Below are the code and all the weights of a small trained network. Each question names an input and a class and asks about switching units off, where a switched-off unit gives its printed mean instead of its output.

import numpy as np


def w(rows, s, z=0):
    codes = np.array(rows[::2]) - 128.0
    scale = np.full(codes.shape[1], s)
    scale[-1] = z or s
    return codes * scale


def norm(h):
    return h / np.sqrt((h * h).mean(-1, keepdims=True) + 1e-5)


def f(y):
    return np.maximum(y, 0)


def log_softmax(a):
    a = a - a.max(-1, keepdims=True)
    return a - np.log(np.exp(a).sum(-1, keepdims=True))


def net(x, mask):
    res = np.array(x, float).reshape(1, 6) / 4 @ E
    u = 0
    for l in range(2):
        y = f(norm(res) @ A[l][:, :-1].T + A[l][:, -1])
        res = res + np.where(mask[u : u + 3], y, B[l][:, -1]) @ B[l][:, :-1]
        u += 3
    return log_softmax(norm(res)[-1] @ U[:, :-1].T + U[:, -1])


A, B = {}, {}
E = w([
[171,136,60,131],'x0',
[99,157,191,94],'x1',
[3,192,90,199],'x2',
[128,127,126,130],'x3',
[129,130,130,130],'x4',
[126,131,129,127],'x5',
],0.013)
A[0] = w([
[58,170,94,154,137],'L0N1',
[149,145,157,121,254],'L0N2',
[93,3,146,183,77],'L0N3',
],0.021,0.0047)
B[0] = w([
[33,76,57,110,244],'L0N1',
[220,142,135,126,194],'L0N2',
[109,225,84,2,170],'L0N3',
],0.017,0.011)
A[1] = w([
[142,181,182,93,255],'L1N1',
[124,117,252,125,34],'L1N2',
[27,167,203,123,159],'L1N3',
],0.033,0.00096)
B[1] = w([
[140,197,153,218,255],'L1N1',
[6,107,67,117,221],'L1N2',
[203,97,206,85,253],'L1N3',
],0.026,0.01)
U = w([
[162,223,136,191,172],'0',
[16,144,68,183,180],'1',
[74,66,120,47,175],'2',
[117,92,253,87,23],'3',
[235,101,70,133,2],'4',
],0.017,0.0048)

Each question gives the input, the list of numbers given to net, and the class t.
The units are the neurons (one row each of A and B). Each row of codes is followed by its name. A weight is (code - 128) times the scale printed after its matrix; where a second scale follows, it is the last column's (A, B and U).
mask holds one flag per neuron, layer by layer. A switched-off neuron (its flag False) gives its mean, the last column of its row in B, instead of its output. The means were averaged over made-up inputs and are rounded, as every weight is.
A unit's drop is (log p(t) with every unit on - log p(t) with that unit switched off) / (log p(t) with every unit on - log p(t) with every unit switched off).
The circuit of an input: a set's keep is (log p(t) with only the set's units on - log p(t) with every unit switched off) / (log p(t) with every unit on - log p(t) with every unit switched off). Starting from all 6 units, units are removed one at a time, each time the one whose removal leaves the highest keep (on an exact tie, the one counted first), for as long as the keep stays at least 0.8.
units of the circuit, in order: the units of the circuit, biggest drop first
unit that matters most: the unit with the biggest drop
top k neurons: the k neurons with the biggest drops, biggest first
k most important neurons of layer l: the k neurons of layer l with the biggest drops, biggest first
input [4,-6,0,-1,-3,5], class 4: most important neuron of layer 0 => [L0N1]
input [-4,0,8,8,-4,-8], class 2: units of the circuit, in order => [L0N1; L1N3]
input [-5,-2,5,7,8,5], class 2: top 3 neurons => [L0N1; L1N1; L1N3]
input [0,-2,-8,-6,3,4], class 0: units of the circuit, in order => [L0N1; L1N3]
input [0,5,-2,-4,4,0], class 1: units of the circuit, in order => [L0N1; L1N2]
input [-2,8,0,5,-7,3], class 1: top 4 neurons => [L0N1; L1N2; L0N3; L0N2]
input [4,4,8,2,7,8], class 2: top 2 neurons => [L0N1; L1N3]
input [0,3,8,-4,-4,5], class 3: 2 most important neurons of layer 1 => [L1N3; L1N2]
input [6,8,-2,-1,-2,-6], class 0: 2 most important neurons of layer 0 => [L0N1; L0N2]
input [0,2,-8,-1,2,-3], class 1: units of the circuit, in order => [L0N1; L1N3; L1N2]
input [-6,-7,-8,6,7,7], class 0: 2 most important neurons of layer 1 => [L1N1; L1N3]
input [-1,5,-3,3,-2,-6], class 1: top 3 neurons => [L1N2; L0N3; L1N3]
input [5,8,-6,3,2,-5], class 0: top 3 neurons => [L0N2; L0N1; L1N1]
input [3,7,-8,-5,-3,-2], class 0: top 3 neurons => [L1N1; L0N2; L0N1]
input [3,8,-1,4,-2,-2], class 0: unit that matters most => L1N1
input [-4,0,-4,-7,8,4], class 0: top 2 neurons => [L1N1; L0N2]
input [-7,-3,4,5,5,-2], class 2: 2 most important neurons of layer 0 => [L0N1; L0N3]
input [-1,8,-2,0,6,8], class 1: top 2 neurons => [L1N2; L0N3]
input [-1,6,3,4,-2,-1], class 3: 2 most important neurons of layer 1 => [L1N3; L1N2]
input [4,8,5,8,-7,-3], class 2: top 2 neurons => [L0N1; L1N1]
input [-1,-7,3,-7,0,-8], class 2: units of the circuit, in order => [L1N1]
input [0,5,-6,8,-1,-5], class 1: 2 most important neurons of layer 0 => [L0N1; L0N3]
input [-2,-7,1,-8,-5,0], class 2: top 3 neurons => [L1N1; L0N3; L0N2]
input [1,5,3,3,3,7], class 2: top 2 neurons => [L1N1; L0N1]
input [6,6,1,5,-3,0], class 2: top 2 neurons => [L1N1; L1N2]
input [1,3,-1,-2,-8,-3], class 0: top 3 neurons => [L0N1; L0N2; L1N1]
input [-1,8,3,-3,5,-3], class 3: top neuron => [L1N3]
input [6,7,-5,-6,7,6], class 0: 2 most important neurons of layer 0 => [L0N1; L0N2]
